Below is a small trained network, with its code and all its weights. Each question gives an input and a class and asks what happens when units are switched off, that is, made to give their printed mean instead of their output.

import numpy as np


def w(rows, s, z=0):
    codes = np.array(rows[::2]) - 128.0
    scale = np.full(codes.shape[1], s)
    scale[-1] = z or s
    return codes * scale


def norm(h):
    return h / np.sqrt((h * h).mean(-1, keepdims=True) + 1e-5)


def f(y):
    return np.maximum(y, 0)


def log_softmax(a):
    a = a - a.max(-1, keepdims=True)
    return a - np.log(np.exp(a).sum(-1, keepdims=True))


def net(x, mask):
    res = np.array(x, float).reshape(1, 4) / 4 @ E
    u = 0
    for l in range(3):
        y = f(norm(res) @ A[l][:, :-1].T + A[l][:, -1])
        res = res + np.where(mask[u : u + 4], y, B[l][:, -1]) @ B[l][:, :-1]
        u += 4
    return log_softmax(norm(res)[-1] @ U[:, :-1].T + U[:, -1])


A, B = {}, {}
E = w([
[153,153,168,41,168,70,93,43,219],'x0',
[126,130,127,130,129,127,129,127,132],'x1',
[133,45,229,118,193,203,254,94,182],'x2',
[67,113,97,179,175,170,30,42,126],'x3',
],0.0073)
A[0] = w([
[112,103,131,193,153,201,62,43,97,8],'0.n1',
[131,137,143,251,85,138,141,148,155,33],'0.n2',
[107,68,93,157,182,93,146,253,135,156],'0.n3',
[143,126,208,31,139,108,74,42,165,3],'0.n4',
],0.0059,0.0053)
B[0] = w([
[20,27,69,137,88,68,107,99,140,200],'0.n1',
[88,122,138,59,142,114,142,132,2,148],'0.n2',
[154,157,106,114,201,84,175,76,143,229],'0.n3',
[72,193,110,235,167,77,120,160,152,255],'0.n4',
],0.01,0.0037)
A[1] = w([
[100,93,120,143,145,129,165,147,63,20],'1.n1',
[95,93,176,169,149,252,162,125,171,101],'1.n2',
[91,72,108,112,107,156,65,71,185,53],'1.n3',
[127,98,105,158,105,207,150,135,64,4],'1.n4',
],0.011,0.0034)
B[1] = w([
[133,237,191,153,133,133,81,151,221,198],'1.n1',
[183,142,176,92,85,150,37,67,47,253],'1.n2',
[112,94,54,140,84,112,153,232,141,236],'1.n3',
[95,185,95,135,209,42,114,88,255,179],'1.n4',
],0.0096,0.0053)
A[2] = w([
[115,254,162,198,229,106,105,95,234,5],'2.n1',
[119,230,54,147,81,131,91,136,27,163],'2.n2',
[142,120,80,93,117,119,25,108,82,121],'2.n3',
[181,147,145,83,57,85,239,177,137,31],'2.n4',
],0.0079,0.0027)
B[2] = w([
[134,146,114,123,152,124,205,211,175,253],'2.n1',
[162,120,230,110,153,148,173,71,185,203],'2.n2',
[171,120,144,109,129,196,166,146,40,182],'2.n3',
[11,46,30,183,104,132,43,111,70,181],'2.n4',
],0.011)
U = w([
[119,197,107,144,164,73,205,188,218,233],'0',
[29,16,19,164,90,97,93,126,44,49],'1',
[248,147,207,91,102,175,154,74,44,5],'2',
],0.012,0.00015)

Each question gives the input, the list of numbers given to net, and the class t.
The units are the neurons (one row each of A and B). Each row of codes is followed by its name. A weight is (code - 128) times the scale printed after its matrix; where a second scale follows, it is the last column's (A, B and U).
mask holds one flag per neuron, layer by layer. A switched-off neuron (its flag False) gives its mean, the last column of its row in B, instead of its output. The means were averaged over made-up inputs and are rounded, as every weight is.
A unit's drop is (log p(t) with every unit on - log p(t) with that unit switched off) / (log p(t) with every unit on - log p(t) with every unit switched off).
The circuit of an input: a set's keep is (log p(t) with only the set's units on - log p(t) with every unit switched off) / (log p(t) with every unit on - log p(t) with every unit switched off). Starting from all 12 units, units are removed one at a time, each time the one whose removal leaves the highest keep (on an exact tie, the one counted first), for as long as the keep stays at least 0.8.
circuit, biggest first: the units of the circuit, biggest drop first
most important unit: the unit with the biggest drop
top k neurons: the k neurons with the biggest drops, biggest first
k most important neurons of layer l: the k neurons of layer l with the biggest drops, biggest first
drop of u: that unit's drop, to one decimal
input [-1,6,2,-2], class 1: 2 most important neurons of layer 0 : [0.n3; 0.n4]
input [-2,-4,6,-6], class 1: top 2 neurons : [2.n4; 2.n2]
input [-6,8,-8,7], class 2: circuit, biggest first : [2.n2; 2.n3]
input [1,-7,-1,2], class 1: circuit, biggest first : [0.n1]
input [-2,0,-4,3], class 2: top 3 neurons : [2.n2; 2.n4; 2.n1]
input [6,2,7,-1], class 2: 3 most important neurons of layer 1 : [1.n2; 1.n4; 1.n1]
input [-1,-8,1,2], class 1: top 2 neurons : [0.n1; 2.n1]
input [-3,0,-1,-5], class 1: top 2 neurons : [2.n4; 0.n4]
input [-7,-8,-7,-3], class 0: top 3 neurons : [1.n2; 1.n4; 1.n1]
input [5,-4,-6,2], class 2: circuit, biggest first : [2.n3; 2.n2]
input [0,-6,8,7], class 2: top 3 neurons : [1.n2; 2.n4; 2.n3]
input [1,1,8,5], class 2: top 2 neurons : [1.n2; 2.n4]
input [-5,-5,-6,2], class 2: top 2 neurons : [2.n2; 2.n3]
input [-2,8,0,-4], class 1: most important unit : 2.n4
input [-2,-5,6,-3], class 2: drop of 1.n2 : 1.7
input [4,6,5,-8], class 1: drop of 2.n4 : 0.8
input [-5,4,1,-8], class 1: drop of 2.n4 : 1.4
